Here is a tiny trained network, its code and every weight. The questions are about switching its units off for an input and a class, where a switched-off unit gives its printed mean instead of its output.

import numpy as np


def w(rows, s, z=0):
    codes = np.array(rows[::2]) - 128.0
    scale = np.full(codes.shape[1], s)
    scale[-1] = z or s
    return codes * scale


def f(y):
    return y / 2 * (1 + np.tanh(0.7978845608 * (y + 0.044715 * y**3)))


def log_softmax(a):
    a = a - a.max(-1, keepdims=True)
    return a - np.log(np.exp(a).sum(-1, keepdims=True))


def net(x, mask):
    res = np.array(x, float).reshape(1, 6) / 4 @ E
    y = f(res @ A[0][:, :-1].T + A[0][:, -1])
    res = res + np.where(mask, y, B[0][:, -1]) @ B[0][:, :-1]
    return log_softmax(res[-1] @ U[:, :-1].T + U[:, -1])


A, B = {}, {}
E = w([
[197,90,214,89,186,110,131,74,137,126,134,163],'x0',
[119,179,173,186,190,102,191,176,113,77,114,152],'x1',
[198,71,60,196,147,129,164,132,119,112,165,102],'x2',
[23,71,144,165,158,145,94,82,90,60,147,104],'x3',
[117,126,81,102,182,99,86,146,255,86,120,104],'x4',
[159,95,182,177,129,128,44,198,114,148,95,95],'x5',
],0.0085)
A[0] = w([
[182,70,40,149,134,131,171,135,118,91,187,160,64],'neuron 0',
[128,118,186,166,54,202,144,66,26,197,145,187,92],'neuron 1',
[26,121,133,180,127,155,70,91,114,34,174,73,60],'neuron 2',
[128,161,176,155,144,66,196,180,62,92,131,112,95],'neuron 3',
[133,77,93,96,52,155,79,82,152,176,172,128,84],'neuron 4',
[148,88,190,178,111,155,66,197,132,160,64,75,73],'neuron 5',
[64,176,192,79,101,111,70,111,149,133,56,183,101],'neuron 6',
[159,119,170,129,62,170,174,113,23,187,98,173,86],'neuron 7',
[124,65,116,73,49,145,51,124,151,185,178,114,74],'neuron 8',
[238,238,71,143,87,113,162,204,171,212,92,154,12],'neuron 9',
[124,108,96,105,167,112,88,155,211,100,117,145,84],'neuron 10',
[90,210,178,195,216,95,187,215,121,80,89,101,106],'neuron 11',
[223,58,89,204,142,162,105,164,130,83,130,92,85],'neuron 12',
[201,164,122,67,117,86,164,182,133,172,128,119,45],'neuron 13',
[170,33,86,182,138,71,180,157,130,121,189,108,83],'neuron 14',
[144,100,229,87,179,96,103,66,146,158,124,192,98],'neuron 15',
[145,119,108,118,117,114,123,140,222,84,96,129,62],'neuron 16',
[125,112,127,112,148,81,91,144,220,101,160,132,100],'neuron 17',
[107,206,170,184,169,153,203,203,103,73,111,165,56],'neuron 18',
[64,73,164,140,188,172,115,105,85,22,150,97,2],'neuron 19',
[60,202,202,85,94,68,92,130,142,137,108,120,62],'neuron 20',
[144,91,178,174,136,131,38,210,117,157,92,76,99],'neuron 21',
[102,150,126,48,137,187,71,128,78,166,108,161,63],'neuron 22',
[29,219,42,123,58,141,126,216,112,124,87,95,87],'neuron 23',
[194,63,214,78,210,110,138,63,129,71,89,176,71],'neuron 24',
[71,77,163,165,113,169,151,83,42,135,128,131,73],'neuron 25',
[103,108,122,108,144,81,77,116,219,47,148,86,41],'neuron 26',
[135,72,116,79,70,168,109,84,124,178,107,60,72],'neuron 27',
[109,135,131,118,171,179,119,144,219,105,130,108,38],'neuron 28',
[148,184,150,182,152,38,172,193,105,37,101,179,51],'neuron 29',
[145,64,83,57,56,134,55,92,89,150,176,83,86],'neuron 30',
[145,108,84,114,86,212,60,66,141,178,116,108,71],'neuron 31',
[133,79,170,169,149,100,2,199,99,131,116,101,14],'neuron 32',
[58,169,44,61,140,147,230,13,138,87,245,169,94],'neuron 33',
[64,197,209,103,132,122,72,88,160,167,13,158,130],'neuron 34',
[72,31,117,157,164,139,116,92,94,66,157,128,79],'neuron 35',
[202,67,88,204,171,114,136,105,141,134,217,111,112],'neuron 36',
[139,129,159,135,66,179,145,103,47,174,142,124,67],'neuron 37',
[220,171,87,103,116,111,167,183,119,183,77,196,45],'neuron 38',
[58,159,50,193,60,151,122,172,127,133,97,83,63],'neuron 39',
[112,87,96,118,174,103,94,130,221,121,75,119,74],'neuron 40',
[28,156,166,59,118,116,94,173,139,155,81,186,100],'neuron 41',
[64,105,141,160,144,122,100,76,88,48,128,108,12],'neuron 42',
[117,165,109,93,205,127,87,109,212,123,81,88,129],'neuron 43',
[186,68,175,72,221,36,90,35,105,177,169,137,35],'neuron 44',
],0.0062,0.0024)
B[0] = w([
[137,138,117,58,112,162,169,149,42,112,124,104,178],'neuron 0',
[83,186,101,234,132,23,158,208,152,130,172,46,230],'neuron 1',
[174,132,223,88,62,182,55,119,165,210,160,137,216],'neuron 2',
[173,137,79,157,195,89,108,122,197,89,167,162,175],'neuron 3',
[199,120,86,121,220,101,118,68,176,72,174,199,197],'neuron 4',
[49,207,170,47,178,50,233,18,117,148,49,118,199],'neuron 5',
[205,110,81,73,121,170,165,158,23,102,175,97,205],'neuron 6',
[42,190,108,190,101,51,159,207,206,97,188,43,217],'neuron 7',
[197,113,91,120,207,87,97,97,142,67,126,200,207],'neuron 8',
[131,135,216,37,90,208,2,107,189,208,152,84,226],'neuron 9',
[82,190,107,194,126,74,150,202,162,111,155,83,176],'neuron 10',
[221,91,62,126,176,84,78,55,161,85,156,235,215],'neuron 11',
[148,137,120,72,121,138,188,148,16,110,110,119,191],'neuron 12',
[135,120,225,79,102,192,50,130,175,157,158,97,178],'neuron 13',
[179,111,99,75,109,172,155,137,16,96,173,115,182],'neuron 14',
[140,44,94,191,78,181,157,128,108,141,84,137,208],'neuron 15',
[88,157,156,169,112,88,142,174,130,139,159,76,159],'neuron 16',
[90,153,120,201,109,86,157,176,143,142,168,83,175],'neuron 17',
[197,107,82,140,183,98,98,105,171,68,133,213,193],'neuron 18',
[160,130,200,74,122,190,51,112,184,163,164,99,197],'neuron 19',
[203,116,69,80,115,160,149,147,46,102,163,110,185],'neuron 20',
[66,167,170,52,172,58,251,36,106,197,52,143,209],'neuron 21',
[165,117,73,130,136,116,135,145,87,116,151,131,163],'neuron 22',
[147,30,61,219,65,205,157,103,144,191,32,129,210],'neuron 23',
[119,33,78,237,55,205,138,96,189,201,48,150,214],'neuron 24',
[140,189,188,143,93,96,102,201,202,145,159,60,186],'neuron 25',
[118,185,150,167,124,52,134,228,157,137,161,64,190],'neuron 26',
[166,129,104,151,205,102,80,109,170,71,163,218,187],'neuron 27',
[144,179,123,178,150,111,147,179,149,132,156,86,155],'neuron 28',
[225,94,104,122,202,96,72,96,154,87,142,193,187],'neuron 29',
[195,121,92,148,205,103,87,104,167,67,153,229,213],'neuron 30',
[170,115,78,133,182,107,103,92,160,86,158,217,190],'neuron 31',
[100,184,162,69,130,85,187,45,138,196,70,137,197],'neuron 32',
[71,204,184,23,163,54,228,27,134,207,22,123,254],'neuron 33',
[200,108,94,89,122,175,173,139,11,103,170,111,221],'neuron 34',
[172,152,208,65,97,203,78,121,153,183,169,83,198],'neuron 35',
[199,77,93,72,96,176,177,186,20,70,146,81,194],'neuron 36',
[110,182,115,192,130,52,136,200,171,127,152,102,186],'neuron 37',
[97,154,233,70,94,175,42,134,178,169,152,97,197],'neuron 38',
[153,45,113,204,72,201,167,120,168,188,39,166,191],'neuron 39',
[103,167,129,184,103,49,153,175,154,121,172,93,181],'neuron 40',
[188,98,93,84,116,178,158,172,35,91,161,114,197],'neuron 41',
[182,145,197,69,109,162,38,155,173,197,177,122,178],'neuron 42',
[83,155,121,193,118,94,165,188,120,87,160,79,194],'neuron 43',
[129,63,107,236,75,157,121,134,151,203,42,139,203],'neuron 44',
],0.0057,0.007)
U = w([
[130,134,204,81,102,184,24,135,166,153,166,109,117],'0',
[99,166,114,201,125,68,149,205,149,108,176,86,135],'1',
[158,102,88,136,209,108,84,95,152,74,151,218,123],'2',
[91,166,151,62,151,91,211,57,114,151,42,132,118],'3',
[127,47,92,217,69,199,141,127,144,152,42,142,127],'4',
[155,102,95,80,117,181,160,165,8,88,175,109,131],'5',
[57,101,128,133,126,150,115,133,101,76,104,144,230],'6',
[6,112,146,135,154,165,55,148,81,27,91,155,10],'7',
],0.012,0.011)

Each question gives the input, the list of numbers given to net, and the class t.
The units are the neurons (one row each of A and B). Each row of codes is followed by its name. A weight is (code - 128) times the scale printed after its matrix; where a second scale follows, it is the last column's (A, B and U).
mask holds one flag per neuron, in row order. A switched-off neuron (its flag False) gives its mean, the last column of its row in B, instead of its output. The means were averaged over made-up inputs and are rounded, as every weight is.
A unit's drop is (log p(t) with every unit on - log p(t) with that unit switched off) / (log p(t) with every unit on - log p(t) with every unit switched off).
The circuit of an input: a set's keep is (log p(t) with only the set's units on - log p(t) with every unit switched off) / (log p(t) with every unit on - log p(t) with every unit switched off). Starting from the 12 units with the biggest drops (on a tie, the unit counted first), units are removed one at a time, each time the one whose removal leaves the highest keep (on an exact tie, the one counted first), for as long as the keep stays at least 0.8.
units of the circuit, in order: the units of the circuit, biggest drop first
unit that matters most: the unit with the biggest drop
top k neurons: the k neurons with the biggest drops, biggest first
drop of u: that unit's drop, to one decimal
input [-1,-1,7,6,-3,7], class 3: unit that matters most -> neuron 21
input [2,-7,0,7,2,8], class 3: top 4 neurons -> (neuron 21; neuron 5; neuron 32; neuron 9)
input [8,-2,-3,0,4,-7], class 4: units of the circuit, in order -> (neuron 24; neuron 44)
input [-2,7,3,-1,6,-4], class 2: top 2 neurons -> (neuron 11; neuron 29)
input [1,-6,8,0,5,4], class 5: top 3 neurons -> (neuron 36; neuron 12; neuron 14)
input [-6,5,-8,1,-1,6], class 5: top 2 neurons -> (neuron 41; neuron 34)
input [-7,4,-8,-8,7,-8], class 0: top 3 neurons -> (neuron 9; neuron 38; neuron 13)
input [-2,4,-8,-6,8,1], class 1: top 3 neurons -> (neuron 10; neuron 43; neuron 40)
input [-7,5,7,-1,-3,2], class 4: top 4 neurons -> (neuron 39; neuron 23; neuron 34; neuron 6)
input [0,-8,-5,-6,-8,6], class 1: top 3 neurons -> (neuron 7; neuron 1; neuron 37)
input [8,-7,2,-8,7,-5], class 0: top 2 neurons -> (neuron 9; neuron 13)
input [-3,1,6,5,4,-2], class 5: units of the circuit, in order -> (neuron 36; neuron 14)
input [-6,8,8,7,2,6], class 2: top 3 neurons -> (neuron 11; neuron 18; neuron 29)
input [0,0,-1,4,-5,2], class 1: top 2 neurons -> (neuron 1; neuron 9)
input [-6,1,-6,-2,-1,-3], class 4: units of the circuit, in order -> (neuron 23)
input [-1,-5,-8,7,-1,-1], class 5: top 3 neurons -> (neuron 6; neuron 34; neuron 41)
input [-2,2,6,3,7,-8], class 3: top 2 neurons -> (neuron 33; neuron 1)
input [-5,-2,-4,5,-6,8], class 3: top 3 neurons -> (neuron 21; neuron 5; neuron 32)
input [4,4,6,-6,2,2], class 0: top 2 neurons -> (neuron 9; neuron 38)
input [1,1,0,-4,-5,-5], class 1: unit that matters most -> neuron 7
input [5,-7,-7,6,-6,1], class 2: drop of neuron 8 -> 0.3
input [-5,6,3,-4,-4,0], class 2: drop of neuron 11 -> 0.2
input [-1,3,0,2,-6,-6], class 1: drop of neuron 36 -> 0.0
input [8,7,0,7,8,6], class 1: drop of neuron 9 -> 0.3
